Below is a small trained network, with its code and all its weights. Each question gives an input and a target symbol and asks what happens when units are switched off, that is, made to give their printed mean instead of their output.

import numpy as np


def w(rows, s, z=0):
    codes = np.array(rows[::2]) - 128.0
    scale = np.full(codes.shape[1], s)
    scale[-1] = z or s
    return codes * scale


def f(y):
    return y / 2 * (1 + np.tanh(0.7978845608 * (y + 0.044715 * y**3)))


def softmax(a):
    e = np.exp(a - a.max(-1, keepdims=True))
    return e / e.sum(-1, keepdims=True)


def log_softmax(a):
    a = a - a.max(-1, keepdims=True)
    return a - np.log(np.exp(a).sum(-1, keepdims=True))


def net(x, mask):
    ids = ['ΓΠΦΨβεμξω'.index(c) for c in x.split()]
    T = len(ids)
    res = E[ids] + P[:T]
    r = res
    for j in range(3):
        rows = slice(2 * j, 2 * j + 2)
        q, k, v = (r @ M[0][rows].T for M in (Q, K, V))
        z = softmax(np.where(np.tri(T) > 0, q @ k.T / 2**0.5, -1e9)) @ v
        o = O[0][rows]
        res = res + np.where(mask[j], z, o[:, -1]) @ o[:, :-1]
    y = f(res @ A[0][:, :-1].T + A[0][:, -1])
    res = res + np.where(mask[3:7], y, B[0][:, -1]) @ B[0][:, :-1]
    return log_softmax(res[-1] @ U[:, :-1].T + U[:, -1])


Q, K, V, O, A, B = {}, {}, {}, {}, {}, {}
E = w([
[221,161,203,231],'Γ',
[131,182,140,191],'Π',
[165,195,137,125],'Φ',
[168,140,222,167],'Ψ',
[110,144,197,151],'β',
[191,242,65,111],'ε',
[111,184,167,51],'μ',
[25,163,142,68],'ξ',
[1,107,52,173],'ω',
],0.0087)
P = w([
[153,152,136,129],'0',
[113,197,150,156],'1',
[92,208,156,157],'2',
[145,151,171,104],'3',
[155,138,166,82],'4',
[95,166,102,126],'5',
[42,168,110,167],'6',
[96,124,172,96],'7',
[94,85,193,72],'8',
[54,96,135,128],'9',
[81,115,113,250],'10',
],0.012)
Q[0] = w([
[95,104,51,102],'h0',
[178,28,114,73],'h0',
[178,90,168,63],'h1',
[67,178,130,251],'h1',
[159,56,66,138],'h2',
[206,74,44,131],'h2',
],0.011)
K[0] = w([
[215,118,145,163],'h0',
[121,163,199,241],'h0',
[82,216,103,162],'h1',
[121,5,126,66],'h1',
[232,142,114,200],'h2',
[220,177,156,190],'h2',
],0.011)
V[0] = w([
[77,60,192,120],'h0',
[203,182,106,24],'h0',
[196,108,148,255],'h1',
[180,88,189,63],'h1',
[61,112,97,84],'h2',
[185,114,156,253],'h2',
],0.012)
O[0] = w([
[93,215,123,100,39],'h0',
[253,80,173,145,204],'h0',
[34,133,159,182,195],'h1',
[105,120,219,67,133],'h1',
[144,179,92,164,173],'h2',
[74,74,133,105,6],'h2',
],0.012,0.0022)
A[0] = w([
[48,2,109,143,4],'n0',
[149,135,181,121,163],'n1',
[132,172,247,110,98],'n2',
[56,109,140,122,95],'n3',
],0.0075,0.0044)
B[0] = w([
[232,254,166,248,167],'n0',
[118,120,135,63,213],'n1',
[135,237,185,27,253],'n2',
[113,202,150,158,164],'n3',
],0.0069,0.0038)
U = w([
[90,82,134,87,131],'Γ',
[177,46,127,254,94],'Π',
[198,181,113,73,83],'Φ',
[36,127,170,21,161],'Ψ',
[85,79,35,232,253],'β',
[117,126,210,82,80],'ε',
[181,244,36,167,84],'μ',
[150,6,147,150,184],'ξ',
[121,144,172,236,14],'ω',
],0.0047,0.0057)

Each question gives the input, a string of symbols that net reads in full, and the target symbol t.
The units are the heads (2 rows each of Q, K, V and O) and the neurons (one row each of A and B). Each row of codes is followed by its name. A weight is (code - 128) times the scale printed after its matrix; where a second scale follows, it is the last column's (O, A, B and U).
mask holds one flag per unit, heads first, then neurons. A switched-off unit (its flag False) gives its mean, the last column of its rows in O or B, instead of its output. The means were averaged over made-up inputs and are rounded, as every weight is.
A unit's drop is (log p(t) with every unit on - log p(t) with that unit switched off) / (log p(t) with every unit on - log p(t) with every unit switched off).
The circuit of an input: a set's keep is (log p(t) with only the set's units on - log p(t) with every unit switched off) / (log p(t) with every unit on - log p(t) with every unit switched off). Starting from all 7 units, units are removed one at a time, each time the one whose removal leaves the highest keep (on an exact tie, the one counted first), for as long as the keep stays at least 0.8.
circuit, biggest first: the units of the circuit, biggest drop first
most important unit: the unit with the biggest drop
heads that matter: for each layer, one digit per head in row order, 1 if its drop is at least 0.15 and else 0, layers parted by /
drop of u: that unit's drop, to one decimal
input ε Ψ β Ψ Ψ Ψ ξ Φ, target μ: most important unit => h2
input Ψ Ψ β Π, target Ψ: circuit, biggest first => (h2, h0)
input Ψ Π ω β, target β: circuit, biggest first => (h1, h0, n2)
input Γ Γ ε Φ ε Γ, target ξ: heads that matter => 101
input Ψ Ψ Φ ω Ψ Ψ ξ Φ Ψ Ψ Π, target Ψ: heads that matter => 110
input Γ Ψ Π Γ Φ ε Γ, target ξ: heads that matter => 100
input β Γ ξ Ψ Ψ Φ ε Φ Ψ Ψ ξ, target Ψ: circuit, biggest first => (h1, n2)
input ξ ξ β, target μ: heads that matter => 011
input ξ μ Ψ Π ω μ μ, target μ: heads that matter => 011
input Ψ ε ε Γ Ψ, target ξ: heads that matter => 111
input ξ ω ξ ω Γ Π β ξ Π, target μ: circuit, biggest first => (h2, h1)
input Ψ Π Ψ, target Ψ: heads that matter => 000
input β β ε μ μ Π, target Φ: heads that matter => 110
input ξ Ψ Γ Ψ Γ Π ξ Γ, target μ: heads that matter => 101
input Π Φ ε Φ, target ξ: heads that matter => 101
input Π Π ω Φ, target β: most important unit => h1
input ε Π Γ, target Π: heads that matter => 110
input ε Γ Ψ, target ξ: heads that matter => 100
input Γ μ ω ε Ψ Π Ψ Ψ ξ ξ μ, target μ: heads that matter => 101
input ω ε Ψ, target β: most important unit => h1
input Γ Ψ Γ Φ β Γ Ψ, target Ψ: heads that matter => 011
input β Ψ ω ω Ψ, target β: drop of n3 => 0.0
input ω Π ε ω Π Π ξ Ψ, target μ: drop of h2 => 0.6
input Π ω Π, target β: drop of n2 => 0.2
input Ψ Π ε ε, target ξ: drop of h0 => 0.5
